Each row was made from one walk, in order. Every step used is in the known rows, and no mark comes twice. Write each row's walk.
In the rows, 128 means zero.
Known rows
z/j/a/w: [171 178 181  68 112  61 163  98  69 136 132 112 162 154  89  94 156  50
 122  98 125 119 142 108  90 161 118 184 146 129 102  96 132  49 131 132
 114 154 140 112 125 142 186 110]
a/n/z/j/x: [ 86 174 175 105 127  94 178 123 124 171 167 167 160 116 123 128 155  96
 140  99 163 174 100 123 146 133 127 188 176  81 133  59 103  80  98 149
 124 229 166 102 141  80 133 130]
f/g/n/z/a: [ 72 158 155 139 153 168 138 129 101 158  72 119 100 164  77 133 148  98
 118  96 119  93 154 114 165 134  90 101 125  92  98  99 133 155 147 151
 103 178 115 100 173 112 139 138]
a/w/p: [193 150 113 163 102 137 148 125  91 168 144 108 119 133 139  98 127  94
 110 128 143 121 120 139 115 149 144 110 106 168 123 139 151  85 118 130
 144  94 158  97 162 160 149 110]
c/m/a: [137 139 112 143 130 155 164 161 110 106  96 111 175 126  99 131 122 128
 109 166 209 111 119 117 100 111 125 143 105 135 166 132 132 151 155 136
  87 107 116  95 140 147 171 147]
j/z: [145 145 141 149 116 153 140 102 133 133 102 121 154 107 102 174 132 143
 128 124 107 131 122 129 131 111 131 138 114 139 123 129 123 114 125 123
 142 142 147 171 109 143 190 111]
j/a: [149 140 142  98 114 106 148 108  97 103 110 117 122 142 110 161 136 100
 104 121 133 133 162 128 124 128 125 143 142 128 143 118 134 122 138 137
 114 136 121 143 104 133 137 131]
f/g/n/z/j/a: [ 59 213 172 106 147 112 185 111  93 117  74 128 129 178  46 111 149  34
 120  77 104 107 157 118 136 144  94 143 160  75 106  59 138 108 119 144
  59 198 107 128 160 101 183 145]
z/a/n/f: [130  94 165  95 103 205 118 123  89 197 127 144 128 124 157 130 161 144
 150 140 146 129 137 132 147 111 126 122 144  98 129 103 163 103 134 121
 144 180 151  83 113 136  94 141]
x/q/m: [121  89 133 118 144 106 135 197  81 157 125 129 104 135 134 155  86  95
 102 175 128 128 166 155 118 140 134 128 138 189 129 155 143 145 127  85
 100 122 129 106 101 107 176 140]
m/a/z: [141 133 145 140 127 150 127 132 102  98  94 136 169 139 125 138 109 165
 129 102 199  80 150  80 140 124 111 125  91 120 115 121 142 114  93 129
 119 127 125 125 125  99 158 125]
m/a/n/f: [101 133 150 128 111 195 143 144 100 165 123 162 139 115 152  94 136 149
 129 153 180 136 110 133 138  85 129 127 123  93 141  75 183 130 119 117
 124 177 131  93 113 122 129 171]
a/q: [137 113 148 141 130 115 132 160 144 133 141 117 108 114 113 101 120 114
 105 163 157 125 105 132 133 140 131 113 146 108 117 107 115 132 120 112
 107  85 134 111  97 138 125 116]
q/p: [115 120 108 136 135 154 141 121 103 113 147 129 106 143 133 163  86 132
 122 111 154 148 135 121 128 125 139 144 129 125 131 115 169 102  96 120
 113 109 137 107 121 126 153 125]
g/n: [ 79 126 128 137 147 137 123 141 125 170 141 136 113 148 133 102 151  88
 135 124 122 115 134 128 120 137 140 115 117 102 118 104 134 139 120 146
  99 135 116 126 157 123 119 135]
z/j/a/q/m: [147 114 188 109 128  80 181 168  64 130 130 128 154 133  54 137 120  60
 102 176 154 134 158 139 108 156 104 155 167 134 103  96 114  80 110  82
  52  98 129 114  77 131 171 121]
a/q/m/f/g: [104  97 146 159 145 172 152 182  98 158  89 159 103 153  87 121 122  88
  94 215 142 111 100 165 165 127 113  88 127 100  67 135 122 164  93  78
  84  37 120 111  99 158 126 156]
a/n: [110 128 134 121 125 128 162 135 128 163 173 151 126 134 162 129 145 116
 126 130 133 129  97 151 131 114 126 115 145 100 134 112 141 117 115 124
 125 141 158 122 118 125  94 133]
a/n/z: [104 140 148 119 117 134 173 138 128 146 150 134 121 105 124 143 136 129
 120 132 149 151 110 151 150 117 108 146 141 118 157 103 122 134 128 132
 139 178 151 150 130 114 124 132]
m/a: [114 153 129 155 145 136 129 134 103 115 107 141 146 132 120 118 111 147
 119 124 180 122 134 103 136 113 107 131 112 124 126 112 140 141 124 120
 102 133 117 107 127 131 145 149]
f/g/n: [ 64 155 119 149 153 147 141 129 128 153 107 134 100 179 116  96 136  76
 113 116  96  89 108 130 141 128 136  77 121  76  94  90 154 156 111 137
  91 122 108 104 163 121 121 166]
g/n/f: [ 90 107 143 123 133 198 107 137 119 185 109 134  97 138 134  75 166 111
 147 139 110 124 143 135 121 120 157 112 114 103 128  94 169 132 136 140
 123 165 109 126 151 124 130 161]
x/c/m: [120 128 134  91  73 152 160 123 115 120 123  79 126 117 102 123 141 103
 133 158 135 111 146 152  79 156 165 167 108 122 185 161 118 144 156 157
 121 121 102 112 143 129 169 144]
c/m: [146 109 103 121 108 147 159 144 135 126 110 104 149 125 110 136 134 111
 116 161 161 119 121 144  99 131 142 138 111 135 168 154 119 148 154 145
 114 107 125 121 143 137 153 137]
f/g/n/z/j/p: [ 53 183 149 125 154 131 167 138 120 124  65 153  95 166  80  71 150  29
 124  67 101 113 152 129 115 156 111 128 149  96 109  60 136  79  96 142
  98 131 124  73 216 100 159 165]
g/n/z: [ 77 150 144 139 154 135 140 146 129 162 112 121 102 121 101 108 152 100
 134 121 120 123 150 129 133 136 110 135 123 125 144 101 124 148 138 154
 113 174 113 154 173 110 149 139]
x/w/p: [167 144 109 155 114 133 191 151  96 110 118 107 115 137 123 123 123  68
 140 122 141 128 158 135  91 158 140 105 111 169 131 148 182 108  93 122
 141  91 115  79 144 164 150 113]
z/g/n: [ 75 142 128 127 159 156 120 127 115 179 125 142 110 164 135 148 171  75
 170 127 122  83 114 116 134 130 132 126 117  91  71  73 159 158 129 136
 100 136 141 103 165 109 112 160]
a/q/m: [143  82 151 143 134 115 158 193 104 152 142 122 117 110  92 131  99 117
  89 206 147 138 126 161 129 143 124 113 128 149 111 129 118 139 112  88
  87  72 135 120  92 135 148 136]
c/w: [150 110 112 134  97 115 176 136 143 140 115 109 128 140 131 134 142 125
 122 144 150 125 127 151 104 140 111 133 105 136 132 159 133 118 158 143
 127 130 145 142 145 141 140 150]
n/z: [120 147 142 125 135 124 139 138 120 119 110 116 127 106  99 135 124 146
 126 129 134 139 144 131 146 132 100 151 126 152 147 127 112 138 138 135
 132 163 128 156 151 113 159 127]
f/g/n/z/a/w: [106 165 189 122 141 146 132 126  86 186  84 102 105 170  80  81 153  78
  99  95 113  83 136 117 152 149 102 112 112 106  80 104 137 128 159 146
 125 176 125  92 192 134 172 128]
j/a/w: [188 140 178  81 102  81 154  96  89 142 133  97 132 150 106 116 145  71
  89 121 122 129 151 132 123 135 131 148 122 134 128 130 126  99 147 137
 134 138 135 137 112 142 165 122]
f/g/n/z: [ 58 169 138 142 150 144 152 138 131 143  88 127  96 157  88 100 132  88
 106 113 104 110 118 139 154 131 110 101 114  90 115  99 146 175 129 150
 105 167 110 136 176 111 158 156]
x/q/m/a: [109 113 135 153 153 105 146 209  62 150 111 146 124 132 126 141  66 115
 100 177 184 120 161 133 124 118 118 128 120 172 132 130 156 152 127  83
  66 128 113  83 103 109 192 174]
g/n/z/j/a/q: [ 94 177 188 107 155  82 181 147 104 135 100 122 109 127  45 104 155  27
 117 123 162 125 157 120 116 163 104 168 185  90 125  40 110  88 128 136
  60 148 117 133 129 115 177 116]
a/n/f/g: [109 127 147 106  98 197 149 126 121 166 127 153 106 143 149  87 135 124
 113 148  99 111  77 159 159  91 130  89 134  67 114  95 184 141 102 121
 145 164 142  94 116 129 113 176]
n/f/g: [129 127 133 116 114 198 117 119 123 126  78 132 104 145 124  82 128 142
 110 137  97 108 109 137 162 104 138  94 113  94 107 116 175 148 120 122
 137 155 115  99 127 124 146 172]
n/f: [134 106 140 118 107 190 109 128 118 142 102 130 121 115 129 105 138 148
 141 144 117 136 135 129 133 111 144 127 121 132 134 124 154 124 131 127
 148 159 125 124 119 129 140 151]
q/m/a: [114 112 142 159 148 133 152 176  65 126 111 143 167 130 100 131  89 153
 104 169 170 134 148 134 132 122 103 122  97 161 121 126 143 142 118  96
  70 123 104 116 124 118 159 161]
m/f/g/n/z: [ 35 167 137 153 169 196 144 135 126 162  67 150  85 170  97 103 168  65
 140 117 121  98 117 140 170 120 112 114 134  74  92 110 126 168 115 146
 108 134  99 155 173 137 134 165]
z/g: [126 137 134 118 124 141 111 115 108 145 116 130 130 142 125 171 139 118
 156 137 132 101 114 110 151 123 121 143 120 112  76  99 158 146 134 123
 124 136 155 107 139 122 132 146]

Write each row's walk
[108 170 178  65 101 163 174  95  81 138 109 160 140 173 105 101 152  62
 132 121 112 114 103 142 139 107 127 132 168  49 104  59 184  85 101 119
 101 190 148  87 116 125 144 167]
z/j/a/n/f/g
[ 52 183 160 141 165 118 151 140 111 151 111 139 142 120  72  93 156  72
 167  91 128 117 146 117 112 159 109 171 149 118 113  76 111  96 124 139
  91 186 124 138 188 103 174 122]
g/n/z/j
[ 90 115 148 113 137 211  94 127 109 195 109 142 105 152 139 110 179 103
 184 152 104  87 125 112 142 121 152 127 110  88  74  65 185 150 136 137
 118 158 136 106 164 111 127 177]
z/g/n/f
[121 117 156 109 119 153 139 138  94 184 154 142 137 132 147 161 144 120
 139 117 160 120 131 130 138 119 109 120 152 103 120 115 135 104 133 118
 128 158 160  81 110 130  80 114]
z/a/n
[ 45 206 150 137 163 130 167 136 114 133  87 144 125 152  58  79 142  62
 136  91 102  97 115 122 137 153 100 135 149  83  91  62 131 113 115 129
  81 173 123 121 197 101 175 144]
f/g/n/z/j
[148 156 144 166 124 159 144 134  60 212 105 104  90 129 101 109 158  69
 113 106 164  99 171 124 132 165 125 119 113 170 125 114 138  93 152 133
 131 148 142  84 205 154 162 110]
g/n/z/a/w/p
[115 102 156  99 128 223  83 118 108 190  92 139 125 157 146 134 176 120
 183 120 127  46 149  86 157 125 144 127  88  88  64  87 199 134 112 147
 143 153 145 114 167  85 146 174]
a/z/g/n/f
[126 134 164 143 146 129 153 158  51 114  94 163 225 134  78 132 101 148
 150 126 184  79 162  96 121 144  91 153  97 148  89 112 143  69  77  90
  74 136 128 109 137  88 190 128]
q/m/a/z/j
[177 166 114 189 115 135 162 142  69 143 121 122 132 132 127  79 111 112
 101 122 203 114 120 117 125 131 134 123  98 161 124 111 162  92 120 117
 120 101 136  73 155 158 173 125]
m/a/w/p
[105 125 141 110 143 162 107 110 114 173 114 136 132 177 142 165 168  94
 175 102 133  39 141  86 148 147 132 122  92  85  52  93 163 128 106 148
 123 126 154 124 163  79 127 146]
a/z/g/n
[142 136 175 125  82 242 136  96  90 190  81 139 136 141 118 164 147 144
 128 129 111 102 107 142 175  83 127 100 124  79  98 103 177 117 117 106
 161 192 171 105 100 138 157 151]
j/z/a/n/f/g
[ 98  81 133 147 141 172 135 155  80 173  98 161 132 140 119 150 144 109
 136 184 138 135 142 158 140 118 121 140 115 147  96 162 111 133 114  95
 110  86 113 150 123 152 125 147]
q/m/f
[121 156 176  83 107 112 193 113  95 132 136 133 116 126 107 170 136  95
 102 123 150 162 144 159 139 116 100 163 152 116 172  93 127 128 121 141
 119 191 143 164 109 119 135 132]
j/a/n/z
[147 147 175  98 125  80 175 131 104 108 122 125 139 131  64 118 137  58
 119 134 153 122 134 117 104 151 109 160 183  97 110  62 114  72 121 107
  77 114 132  98  86 138 155 112]
z/j/a/q
[122 154 149 109 125 141 123 116 113 130  99 122 120 120  97 172 135 135
 156 130 141 115 129 107 174 125  95 163 125 138  97 103 140 160 142 127
 132 164 150 138 150 103 156 145]
n/z/g
[100  82 194 155 148 140 150 209  72 202 103 114 100 110  61 137 129 100
  94 170 163 119 184 139 146 163  97 117 125 152 116 102 102 141 138  99
  71 137 121 106 131 121 151 124]
g/n/z/a/q/m
[ 88 115 156 144 119 202 167 171  53 163  99 169 146 154 112  95  99 147
  91 189 142 122  96 165 160  79 113  84  96  99 112  96 203 162  90  82
  84 168 125  75 108 126 140 205]
q/m/a/n/f/g
[153  69 175 140 129 130 126 188  76 172 124 115 126 123  89 152 109 127
 101 193 170 114 156 135 149 143 111 110 131 160 107 135 109 122 126  81
  87  89 135  85  85 145 121 125]
z/a/q/m
[121 189 177  83 117  89 169 107  85  88  90 125 158 125  48 140 138  86
 128  99 146 148 166 120 121 143  87 195 164 133 142  88 110  77 131 134
 102 191 127 146 128 110 191 113]
n/z/j/a
[130  99 157 118 142 143 118 174  37 149  89 146 149 163 138 198  80 129
 136 160 195  53 171  91 156 126 101 137  92 169  71 122 189 152 108  73
  84 121 149  87 112  67 203 166]
x/q/m/a/z/g
[142 135 206 105 132  76 193 166  66 112 106 120 155 105  16 145 112  76
  99 176 161 154 173 146 131 163  81 181 173 161 130  87 105  90 117  88
  62 134 122 139 101 116 210 118]
n/z/j/a/q/m
[147  83 194 136 124 134 135 189  71 152 101 110 124  91  49 165 103 140
  96 183 180 135 168 142 163 151  75 132 131 182 119 131 104 137 140  86
  98 126 134 104 103 136 155 119]
n/z/a/q/m
[150 118 147 101 117 157 109 103 113 134 110 136 153 146 132 184 144 139
 166 107 140  52 128  92 158 128 116 141  95 117  60 118 157 131 106 131
 145 126 163 129 141  88 141 133]
a/z/g
[129 167 160  91 134  91 165 107  88 104 118 131 161 149  85 138 148  69
 143  98 121 129 162 115 109 142 110 176 163 115 121  93 124  68 126 121
  85 158 126 128 116 123 156 118]
z/j/a
[ 84 134 165 158 140 130 187 180  64 155 130 152 161 105  91 146  93 147
  95 170 187 160 129 160 151 111  85 138 111 157 155 107 142 144 115 104
  84 178 130 126 133 107 166 157]
q/m/a/n/z
[ 88 137 167 136 153 150 120 135  99 173  88 113 104 126  93 136 156 110
 140 100 147 117 182 112 138 148 106 138 132 124 128 103 113 126 158 141
 106 184 121 120 167 119 139 119]
g/n/z/a
[100 162 141 125 124 174 186 150  93 141 109 127 160 118 102 177 142 114
 130 174 235 105  80 123 143  93  94 177 110 109 143  91 158 179 153 134
  96 164 163  94 163 120 172 165]
c/m/a/n/z/g
[111 136 116 140 115 154 198 170 110 141 142 135 168 125 130 136 136 104
 108 165 220 121  90 142 102 107 123 138 122 105 172 113 147 149 145 128
  91 125 141  79 126 148 138 153]
c/m/a/n
[ 74 189 172 102 152  98 173 127  82 137  95 131 135 141  60 127 166  44
 143  81 134 125 175 114 113 153 101 181 166 110 129  57 120  90 133 142
  73 201 112 151 157 105 187 133]
g/n/z/j/a
[179 125 152  81 117 119 147  91 104  97 102 115 146 151 116 184 137 122
 113  91 144  91 187 108 137 133 118 137 116 120 127 136 138 102 102 139
 124 133 126 164 100 110 152 121]
j/a/z
[155 145 163 135 136 111 139 130  96 139 127 121 154 135 119  72 120 118
 105 125 178 117 110 109 120 128 118 133 106 140 116 113 136 117 138 129
 131 134 126  96 146 138 177 133]
m/a/w
[154 107 182 118  79 225 124 106  84 208 113 133 146 103 127 182 168 161
 149 128 135 119 132 133 151  88 127 127 119 111 124 113 160  95 130 107
 158 205 180 117  88 155 156 130]
j/z/a/n/f
[ 77 142 166 138 137 150 177 170  44 169 119 162 166 123  99 179 109 140
 129 180 188 127 108 141 177 109  72 151 105 141  99  82 168 164 117  91
  77 179 152 110 140  98 158 178]
q/m/a/n/z/g
[117 109 183 117 142 119 177 166  42 146  96 160 144 147  54 140 154  42
 126 192 166 131 146 140 128 142 103 173 180 117  76  97  98  77  99  74
  58  62 130 126  84 160 159 133]
z/j/a/q/m/f
[138 150 164 111 127 124 126 111 112 123 118 150 185 133 105 126 140 126
 173  81 146  75 150  91 113 150 120 156 129 114  87 111 125  53  98 121
 126 135 156 124 147  95 158  98]
a/z/j
[110 130 135 107  86 137 163 127 113 123 107  99 152 131 120 120 135 109
 112 142 194 143 141 113 108 133 185 181 107  84 182 129 103 159 135 178
 100 160  97  66 124 110 179 177]
j/x/c/m/a
[191 181 142 120  98  97 180 103  51 140 129 115 142 154  95 108 142  33
 110 102 149 111 154 124  94 155 131 164 154 157 120  99 141  26 113 117
 102 114 155  91 155 155 186 103]
z/j/a/w/p
[101 122 162 126 142 230  92 123  85 173  75 150 145 163 136 122 159 136
 181 116 179  38 158  67 151 110 132 124  74  74  62  65 210 140 110 136
 106 170 127  89 158  87 161 186]
m/a/z/g/n/f
[ 83 143 124 104  82 209 173 112 114 123  60 112 109 165  99 116 167  66
 136 165 129  76 115 154 119 136 155 149 117  75 119 165 122 167 140 150
 121  85  89 108 143 158 157 176]
x/c/m/f/g
[136 141 171  70  74 128 158  90 114 129 113 109 192 138 115 138 164  88
 160 100 158  91 154  95  89 177 179 215 116  81 135 131  90  68 104 173
 128 154 132  79 152  73 195 126]
a/z/j/x/c/m
[146 191 148 139 121  94 206 135  97 125 112 127 150 132  94 126 137  55
 151  83 164 173 161 120 106 160 145 169 142 150 125  99 138  67  71 144
 139 173 134  72 172 122 193 106]
n/z/j/x/w/p
[111 169 172  70 105 129 176 101  87 145 127 125 118 140 112 210 153  90
 127 124 149 123 128 135 166 107  90 170 146 109 124  70 157 144 134 135
 114 194 164 144 117  95 139 148]
j/a/n/z/g
[104 174 170  86 124  93 195 110  77 138 157 159 166 146 114 147 156  54
 141 108 134 132 129 138 105 130 108 169 176  75 130  68 136  66 108 132
  86 177 155 110 109 125 125 121]
z/j/a/n
[156 150 179  81 125  85 168 119 119 129 120 139 195 164 122 130 152  76
 179  63 146 121 161  77  92 169 145 168 117  97  77 108 132  48  48 148
 164 162 134  83 137 100 174 102]
a/z/j/x/w
[103 169 189  98 102 113 148  92  90 110 110 143 189 149 120 117 132 118
 168  72 174  95 157  64 123 161 152 198 125  58 102  86 114  65  76 157
 108 183 112  77 130  58 180 145]
m/a/z/j/x/c
[136  97 169  89 138  72 131 175  79 170 135 157 163 148 142 162 107  84
 132 119 156 106 172 101 124 157 150 166 145 142  92 120 118  68  77 106
 110 153 161  85 112  51 196 133]
a/z/j/x/q/m
[ 76 180 193  87  93  92 151  87 116 133 119 121 142 121  91 110 149  95
 157  92 120 161 150 115 128 172 150 228 158  90 142  85  76  85 107 170
 128 233 116 109 144  69 185 140]
n/z/j/x/c
[117 165 162 105  86 154 173 114  79  92  75 104 211 132  81 118 141 111
 170 118 200  54 161  87  70 165 135 197 106  98 139 125 127  82 125 137
  94 139 106  84 159  95 218 132]
x/c/m/a/z/j
